Below is a small trained network, with its code and all its weights. Each question gives an input and a target symbol and asks what happens when units are switched off, that is, made to give their printed mean instead of their output.

import numpy as np


def w(rows, s, z=0):
    codes = np.array(rows[::2]) - 128.0
    scale = np.full(codes.shape[1], s)
    scale[-1] = z or s
    return codes * scale


def norm(h):
    return h / np.sqrt((h * h).mean(-1, keepdims=True) + 1e-5)


def f(y):
    return np.maximum(y, 0)


def softmax(a):
    e = np.exp(a - a.max(-1, keepdims=True))
    return e / e.sum(-1, keepdims=True)


def log_softmax(a):
    a = a - a.max(-1, keepdims=True)
    return a - np.log(np.exp(a).sum(-1, keepdims=True))


def net(x, mask):
    ids = ['ΓΛΣΨΩαβζτ'.index(c) for c in x.split()]
    T = len(ids)
    res = E[ids] + P[:T]
    u = 0
    for l in range(2):
        r = norm(res)
        for j in range(2):
            rows = slice(2 * j, 2 * j + 2)
            q, k, v = (r @ M[l][rows].T for M in (Q, K, V))
            z = softmax(np.where(np.tri(T) > 0, q @ k.T / 2**0.5, -1e9)) @ v
            o = O[l][rows]
            res = res + np.where(mask[u + j], z, o[:, -1]) @ o[:, :-1]
        u += 2
        y = f(norm(res) @ A[l][:, :-1].T + A[l][:, -1])
        res = res + np.where(mask[u : u + 4], y, B[l][:, -1]) @ B[l][:, :-1]
        u += 4
    return log_softmax(norm(res)[-1] @ U[:, :-1].T + U[:, -1])


Q, K, V, O, A, B = {}, {}, {}, {}, {}, {}
E = w([
[79,95,134,130,149,102,132,157],'Γ',
[137,84,104,97,172,95,118,82],'Λ',
[84,114,127,110,100,108,152,100],'Σ',
[203,118,117,161,67,127,247,124],'Ψ',
[49,60,84,168,158,97,75,174],'Ω',
[147,167,100,168,164,109,220,108],'α',
[136,117,63,119,207,55,114,114],'β',
[73,99,128,174,119,165,133,145],'ζ',
[92,134,204,139,178,138,83,3],'τ',
],0.023)
P = w([
[210,187,66,70,5,68,84,132],'0',
[55,201,171,100,174,208,240,164],'1',
[45,112,197,138,207,119,169,75],'2',
[85,254,96,157,172,141,172,160],'3',
[131,169,168,113,192,94,201,115],'4',
[106,192,170,130,167,150,181,104],'5',
[120,177,180,176,171,91,149,101],'6',
[115,179,132,149,150,153,167,142],'7',
[137,164,178,119,156,61,211,136],'8',
[81,142,84,170,120,199,151,148],'9',
],0.0081)
Q[0] = w([
[119,58,201,189,177,112,159,198],'0.h1',
[75,129,124,185,178,208,88,251],'0.h1',
[219,255,53,41,123,126,92,53],'0.h2',
[134,78,174,166,204,114,150,188],'0.h2',
],0.0073)
K[0] = w([
[99,88,87,97,79,82,2,107],'0.h1',
[108,134,87,13,66,235,60,123],'0.h1',
[23,156,175,108,200,221,141,110],'0.h2',
[179,59,91,52,73,43,73,65],'0.h2',
],0.008)
V[0] = w([
[144,202,66,238,46,167,223,100],'0.h1',
[254,71,55,140,79,109,77,68],'0.h1',
[176,94,87,206,192,188,86,44],'0.h2',
[228,47,152,21,110,171,88,214],'0.h2',
],0.0078)
O[0] = w([
[149,112,138,210,121,5,125,147,193],'0.h1',
[133,19,188,208,89,141,130,73,86],'0.h1',
[99,102,92,181,99,127,147,32,98],'0.h2',
[101,70,181,101,67,90,152,80,2],'0.h2',
],0.014,0.0075)
A[0] = w([
[215,88,100,142,2,130,205,146,151],'0.n1',
[82,83,194,145,178,140,101,236,4],'0.n2',
[172,101,187,64,94,188,95,102,87],'0.n3',
[138,116,121,238,196,77,209,156,204],'0.n4',
],0.0087,0.0032)
B[0] = w([
[161,204,196,124,201,173,199,126,151],'0.n1',
[87,131,155,29,2,54,26,73,152],'0.n2',
[189,185,128,199,136,58,147,245,135],'0.n3',
[106,75,31,75,203,133,105,52,252],'0.n4',
],0.0093,0.014)
Q[1] = w([
[102,14,178,105,78,152,85,148],'1.h1',
[205,160,130,247,161,93,219,143],'1.h1',
[173,117,161,93,31,153,92,145],'1.h2',
[254,158,52,193,149,84,177,163],'1.h2',
],0.0065)
K[1] = w([
[128,78,149,44,43,170,107,189],'1.h1',
[52,175,144,60,180,175,68,41],'1.h1',
[1,139,124,55,119,130,133,115],'1.h2',
[135,211,114,107,168,152,131,120],'1.h2',
],0.0093)
V[1] = w([
[88,156,158,194,67,106,167,131],'1.h1',
[188,52,29,75,181,97,244,125],'1.h1',
[149,155,148,143,89,112,254,193],'1.h2',
[111,129,247,172,86,181,230,70],'1.h2',
],0.0091)
O[1] = w([
[14,97,69,151,113,49,99,142,77],'1.h1',
[105,102,204,115,148,166,224,121,253],'1.h1',
[80,11,149,112,183,113,105,196,120],'1.h2',
[117,37,72,98,64,165,84,169,58],'1.h2',
],0.011,0.012)
A[1] = w([
[149,193,211,122,33,127,105,242,136],'1.n1',
[64,138,175,49,32,147,170,137,161],'1.n2',
[254,173,103,42,95,165,70,136,2],'1.n3',
[98,173,99,63,62,160,92,217,183],'1.n4',
],0.0077,0.0026)
B[1] = w([
[232,114,86,154,199,130,103,105,204],'1.n1',
[141,83,19,163,101,101,154,151,252],'1.n2',
[114,133,123,254,189,96,149,205,190],'1.n3',
[199,44,70,67,128,148,164,122,228],'1.n4',
],0.011,0.0025)
U = w([
[112,112,151,254,166,42,173,111,22],'Γ',
[111,140,146,110,96,68,126,112,212],'Λ',
[167,103,138,105,110,217,156,54,111],'Σ',
[210,88,162,129,149,124,90,208,246],'Ψ',
[122,73,93,125,77,173,165,88,230],'Ω',
[182,145,43,193,99,138,101,96,2],'α',
[54,166,191,104,144,184,147,255,224],'β',
[64,90,106,105,112,112,174,162,154],'ζ',
[97,10,151,233,175,137,136,183,222],'τ',
],0.0091,0.0027)

Each question gives the input, a string of symbols that net reads in full, and the target symbol t.
The units are the heads (2 rows each of Q, K, V and O) and the neurons (one row each of A and B). Each row of codes is followed by its name. A weight is (code - 128) times the scale printed after its matrix; where a second scale follows, it is the last column's (O, A, B and U).
mask holds one flag per unit, layer by layer, with each layer's heads first. A switched-off unit (its flag False) gives its mean, the last column of its rows in O or B, instead of its output. The means were averaged over made-up inputs and are rounded, as every weight is.
A unit's drop is (log p(t) with every unit on - log p(t) with that unit switched off) / (log p(t) with every unit on - log p(t) with every unit switched off).
The circuit of an input: a set's keep is (log p(t) with only the set's units on - log p(t) with every unit switched off) / (log p(t) with every unit on - log p(t) with every unit switched off). Starting from all 12 units, units are removed one at a time, each time the one whose removal leaves the highest keep (on an exact tie, the one counted first), for as long as the keep stays at least 0.8.
units of the circuit, in order: the units of the circuit, biggest drop first
most important unit: the unit with the biggest drop
top k neurons: the k neurons with the biggest drops, biggest first
k most important neurons of layer l: the k neurons of layer l with the biggest drops, biggest first
heads that matter: for each layer, one digit per head in row order, 1 if its drop is at least 0.15 and else 0, layers parted by /
input α Λ Ψ α α α Γ Σ, target Γ: heads that matter : 10 / 00
input Γ Σ α Γ ζ, target Ψ: heads that matter : 01 / 00
input β β ζ α Ω Γ Γ α Σ, target β: units of the circuit, in order : 0.h1; 0.n4
input Λ α α, target Ω: most important unit : 1.h2
input Γ Γ α, target β: heads that matter : 11 / 00
input Σ Λ Ψ α α Ω τ Γ τ Ω, target Λ: units of the circuit, in order : 0.n2; 0.h2; 1.h2
input τ α β α τ Ψ α α Ω, target Σ: units of the circuit, in order : 0.h1; 1.h2; 0.n2
input Ω Λ ζ, target α: top 2 neurons : 0.n4; 0.n2
input Ψ Λ Σ, target τ: units of the circuit, in order : 1.h2; 0.n1
input Λ Γ Λ Γ, target τ: top 3 neurons : 0.n4; 0.n3; 0.n2
input ζ ζ β β Ω, target Γ: heads that matter : 10 / 01
input Ψ α Ψ, target τ: units of the circuit, in order : 1.h2; 0.h1
input Γ Ψ Γ β Ψ τ α Ω Λ Ω, target Ψ: 3 most important neurons of layer 1 : 1.n1; 1.n3; 1.n4
input ζ Ψ α, target τ: units of the circuit, in order : 1.h2
input Ψ Γ Ψ τ τ, target τ: heads that matter : 00 / 01
input Ω α β Λ Σ Γ α Γ Γ β, target β: heads that matter : 10 / 00
input Γ α ζ Ψ α α Ψ Γ ζ ζ, target Ψ: 2 most important neurons of layer 0 : 0.n4; 0.n3
input β α β Λ τ Γ β Γ, target Ω: heads that matter : 11 / 01
input Ψ α Σ ζ α ζ, target ζ: heads that matter : 11 / 00
input β α ζ Γ, target Ω: most important unit : 0.h1
input Ψ β α Γ α α Γ, target ζ: heads that matter : 11 / 10
input Γ β α Γ α α α Ψ τ Γ, target Ψ: top 3 neurons : 0.n4; 1.n1; 0.n2
